Below is a small trained network, with its code and all its weights. Each question gives an input and a target symbol and asks what happens when units are switched off, that is, made to give their printed mean instead of their output.

import numpy as np


def w(rows, s, z=0):
    codes = np.array(rows[::2]) - 128.0
    scale = np.full(codes.shape[1], s)
    scale[-1] = z or s
    return codes * scale


def f(y):
    return np.maximum(y, 0)


def softmax(a):
    e = np.exp(a - a.max(-1, keepdims=True))
    return e / e.sum(-1, keepdims=True)


def log_softmax(a):
    a = a - a.max(-1, keepdims=True)
    return a - np.log(np.exp(a).sum(-1, keepdims=True))


def net(x, mask):
    ids = ['βδεηθλξπστφω'.index(c) for c in x.split()]
    T = len(ids)
    res = E[ids] + P[:T]
    u = 0
    for l in range(2):
        r = res
        for j in range(2):
            rows = slice(4 * j, 4 * j + 4)
            q, k, v = (r @ M[l][rows].T for M in (Q, K, V))
            z = softmax(np.where(np.tri(T) > 0, q @ k.T / 4**0.5, -1e9)) @ v
            o = O[l][rows]
            res = res + np.where(mask[u + j], z, o[:, -1]) @ o[:, :-1]
        u += 2
        y = f(res @ A[l][:, :-1].T + A[l][:, -1])
        res = res + np.where(mask[u : u + 4], y, B[l][:, -1]) @ B[l][:, :-1]
        u += 4
    return log_softmax(res[-1] @ U[:, :-1].T + U[:, -1])


Q, K, V, O, A, B = {}, {}, {}, {}, {}, {}
E = w([
[70,156,188,142,44,150,54],'β',
[51,53,182,168,77,106,100],'δ',
[50,65,142,121,98,48,175],'ε',
[159,168,173,204,108,163,54],'η',
[127,81,154,254,143,137,124],'θ',
[68,215,157,41,198,163,82],'λ',
[223,209,143,194,160,109,113],'ξ',
[155,144,113,229,187,93,183],'π',
[166,246,85,156,163,75,183],'σ',
[94,164,180,58,51,64,108],'τ',
[71,145,53,139,126,55,195],'φ',
[161,197,177,63,123,10,166],'ω',
],0.0082)
P = w([
[182,175,222,133,29,210,244],'0',
[183,148,203,155,67,148,204],'1',
[159,146,176,146,88,121,170],'2',
[145,147,173,152,103,98,158],'3',
[134,139,157,146,116,90,126],'4',
[129,132,143,151,123,72,113],'5',
[112,132,133,164,130,58,105],'6',
[107,134,123,165,136,54,80],'7',
[106,129,126,162,140,52,72],'8',
[103,130,110,172,141,28,61],'9',
[98,129,100,165,147,26,49],'10',
[92,114,110,172,152,29,49],'11',
[92,103,114,177,160,10,50],'12',
[82,95,109,172,167,3,42],'13',
],0.0035)
Q[0] = w([
[3,135,138,181,124,164,140],'L0H0',
[127,182,118,145,155,215,35],'L0H0',
[195,80,175,227,136,127,137],'L0H0',
[167,103,28,112,207,154,216],'L0H0',
[148,184,117,78,105,136,85],'L0H1',
[126,117,134,103,155,62,193],'L0H1',
[119,51,159,93,76,125,88],'L0H1',
[83,138,104,79,182,153,106],'L0H1',
],0.015)
K[0] = w([
[41,67,78,149,130,181,97],'L0H0',
[160,159,71,141,167,155,38],'L0H0',
[189,73,187,197,123,160,124],'L0H0',
[181,179,62,165,174,123,253],'L0H0',
[146,148,160,81,112,164,131],'L0H1',
[133,113,108,109,157,70,168],'L0H1',
[119,93,129,103,75,101,72],'L0H1',
[86,114,148,94,168,183,155],'L0H1',
],0.017)
V[0] = w([
[83,122,125,134,155,132,157],'L0H0',
[139,164,97,154,115,124,184],'L0H0',
[127,139,97,144,158,110,160],'L0H0',
[87,119,171,124,95,171,134],'L0H0',
[130,113,158,144,171,100,133],'L0H1',
[195,127,111,156,78,154,211],'L0H1',
[114,138,122,122,184,158,87],'L0H1',
[91,134,150,207,94,9,34],'L0H1',
],0.014)
O[0] = w([
[162,131,150,97,139,113,98,108],'L0H0',
[112,147,193,142,162,100,142,123],'L0H0',
[111,120,164,116,174,93,99,93],'L0H0',
[189,152,138,129,79,159,155,169],'L0H0',
[132,137,96,102,112,135,90,135],'L0H1',
[172,155,149,132,51,185,202,134],'L0H1',
[123,94,115,84,146,78,96,86],'L0H1',
[1,192,67,148,136,116,128,255],'L0H1',
],0.0098,0.0079)
A[0] = w([
[189,185,106,164,135,152,74,218],'L0N0',
[142,233,122,88,86,157,147,77],'L0N1',
[165,151,4,118,135,133,224,102],'L0N2',
[106,178,154,139,62,164,187,247],'L0N3',
],0.012,0.0016)
B[0] = w([
[181,177,179,168,137,141,99,161],'L0N0',
[121,227,189,83,114,173,150,218],'L0N1',
[254,73,221,102,161,110,188,161],'L0N2',
[174,62,146,166,100,39,77,253],'L0N3',
],0.0083,0.013)
Q[1] = w([
[135,75,116,112,106,172,150],'L1H0',
[141,139,85,127,98,144,192],'L1H0',
[99,153,139,180,169,23,97],'L1H0',
[111,118,161,120,130,115,149],'L1H0',
[103,111,121,8,91,3,213],'L1H1',
[123,212,116,23,167,188,158],'L1H1',
[207,173,122,184,246,100,177],'L1H1',
[147,177,180,97,30,123,95],'L1H1',
],0.02)
K[1] = w([
[138,127,133,155,87,155,154],'L1H0',
[125,162,165,142,107,122,159],'L1H0',
[152,105,140,107,165,105,55],'L1H0',
[135,147,100,111,135,126,104],'L1H0',
[102,90,130,4,117,36,201],'L1H1',
[86,247,168,128,121,88,154],'L1H1',
[178,152,136,169,255,127,183],'L1H1',
[165,160,120,49,99,135,59],'L1H1',
],0.022)
V[1] = w([
[121,97,132,174,135,18,108],'L1H0',
[144,93,96,124,97,121,180],'L1H0',
[141,159,61,114,155,110,98],'L1H0',
[48,132,168,123,135,255,191],'L1H0',
[84,112,51,112,116,103,151],'L1H1',
[151,37,138,156,143,64,70],'L1H1',
[134,76,199,11,226,131,66],'L1H1',
[240,116,154,116,112,129,160],'L1H1',
],0.0089)
O[1] = w([
[159,87,172,113,150,90,58,177],'L1H0',
[98,130,119,91,152,223,134,90],'L1H0',
[118,109,158,143,38,143,90,93],'L1H0',
[136,170,1,69,96,149,172,63],'L1H0',
[153,158,184,135,177,165,155,14],'L1H1',
[133,193,127,95,49,103,104,123],'L1H1',
[136,113,112,214,22,175,44,1],'L1H1',
[52,138,97,108,143,153,97,222],'L1H1',
],0.0083,0.012)
A[1] = w([
[147,197,73,115,108,119,187,92],'L1N0',
[147,63,121,151,121,120,159,171],'L1N1',
[251,138,207,137,111,156,159,253],'L1N2',
[115,66,129,134,127,147,160,172],'L1N3',
],0.017,0.00029)
B[1] = w([
[105,113,134,142,115,213,144,250],'L1N0',
[177,146,119,119,102,176,140,135],'L1N1',
[247,161,40,71,104,191,186,255],'L1N2',
[153,150,126,99,129,118,129,128],'L1N3',
],0.016,0.0053)
U = w([
[210,222,73,58,115,110,180,193],'β',
[58,153,224,177,178,9,74,247],'δ',
[129,106,142,136,125,150,95,67],'ε',
[138,129,136,210,3,131,87,165],'η',
[122,138,147,145,119,149,97,37],'θ',
[85,136,155,136,125,185,153,122],'λ',
[121,122,147,130,134,143,99,4],'ξ',
[108,129,129,136,114,148,122,86],'π',
[124,118,150,131,129,142,106,20],'σ',
[120,140,146,147,123,158,96,73],'τ',
[102,136,125,155,110,154,123,112],'φ',
[126,127,145,144,131,140,105,29],'ω',
],0.0038,0.003)

Each question gives the input, a string of symbols that net reads in full, and the target symbol t.
The units are the heads (4 rows each of Q, K, V and O) and the neurons (one row each of A and B). Each row of codes is followed by its name. A weight is (code - 128) times the scale printed after its matrix; where a second scale follows, it is the last column's (O, A, B and U).
mask holds one flag per unit, layer by layer, with each layer's heads first. A switched-off unit (its flag False) gives its mean, the last column of its rows in O or B, instead of its output. The means were averaged over made-up inputs and are rounded, as every weight is.
A unit's drop is (log p(t) with every unit on - log p(t) with that unit switched off) / (log p(t) with every unit on - log p(t) with every unit switched off).
The circuit of an input: a set's keep is (log p(t) with only the set's units on - log p(t) with every unit switched off) / (log p(t) with every unit on - log p(t) with every unit switched off). Starting from all 12 units, units are removed one at a time, each time the one whose removal leaves the highest keep (on an exact tie, the one counted first), for as long as the keep stays at least 0.8.
circuit, biggest first: the units of the circuit, biggest drop first
unit that matters most: the unit with the biggest drop
k most important neurons: the k neurons with the biggest drops, biggest first
k most important neurons of layer l: the k neurons of layer l with the biggest drops, biggest first
heads that matter: for each layer, one digit per head in row order, 1 if its drop is at least 0.15 and else 0, layers parted by /
input ω ξ ω ω β ω η ξ ξ ξ β ξ ξ φ, target β: circuit, biggest first -> (L1H1, L0N1, L1N2, L1H0)
input ξ η π, target β: 3 most important neurons -> (L0N1, L1N2, L0N3)
input β β β β λ, target λ: unit that matters most -> L0N3
input λ β ω δ, target η: circuit, biggest first -> (L0H1, L1H1)
input π β β β β β φ δ δ π, target δ: circuit, biggest first -> (L1N2, L0H0)
input ω ω τ ω δ σ π, target β: heads that matter -> 10 / 11
input π δ ω β, target β: circuit, biggest first -> (L1N2, L1H1, L0H0)
input τ ω θ β β η, target β: 2 most important neurons of layer 0 -> (L0N0, L0N3)
input β β ξ β β η β σ β ω ξ δ τ, target β: 3 most important neurons -> (L0N0, L1N2, L1N0)
input ξ ξ β ξ ω η ω δ σ ξ η δ θ σ, target δ: 2 most important neurons of layer 1 -> (L1N2, L1N0)
input ξ π σ τ θ β β θ ω β β θ δ, target β: heads that matter -> 10 / 01
input ξ β β ξ θ φ β θ, target δ: circuit, biggest first -> (L1N2, L1N0)
input τ β θ π θ ω ξ ε δ ξ π, target δ: 3 most important neurons -> (L0N3, L1N2, L1N0)
input σ δ ε ω β β η, target β: unit that matters most -> L1H1
input β ξ ω θ ω ε, target β: 2 most important neurons -> (L0N1, L1N2)
input β σ θ π ω ω ξ ω ω β ξ, target δ: 3 most important neurons -> (L1N2, L1N0, L0N1)
input λ ε β, target η: heads that matter -> 01 / 01
input θ β θ ω φ δ ω δ ω θ β β δ, target δ: circuit, biggest first -> (L0H1, L1N2)
input θ ω β θ δ ε η τ π τ β θ, target δ: heads that matter -> 01 / 00
input β β β ε, target β: unit that matters most -> L1H1
input ξ ε β ω ξ η β δ β ε, target δ: circuit, biggest first -> (L1N2, L1H0)
input δ β η ω θ β θ σ ω ε θ ω, target δ: heads that matter -> 00 / 00
input π β δ ξ β ξ φ β τ, target β: 2 most important neurons -> (L1N2, L1N0)
input φ τ φ ω β ω η η, target δ: 2 most important neurons -> (L1N2, L1N0)
input ξ ξ φ θ ξ ξ β ω β σ ξ β, target δ: circuit, biggest first -> (L0H1, L1N2)
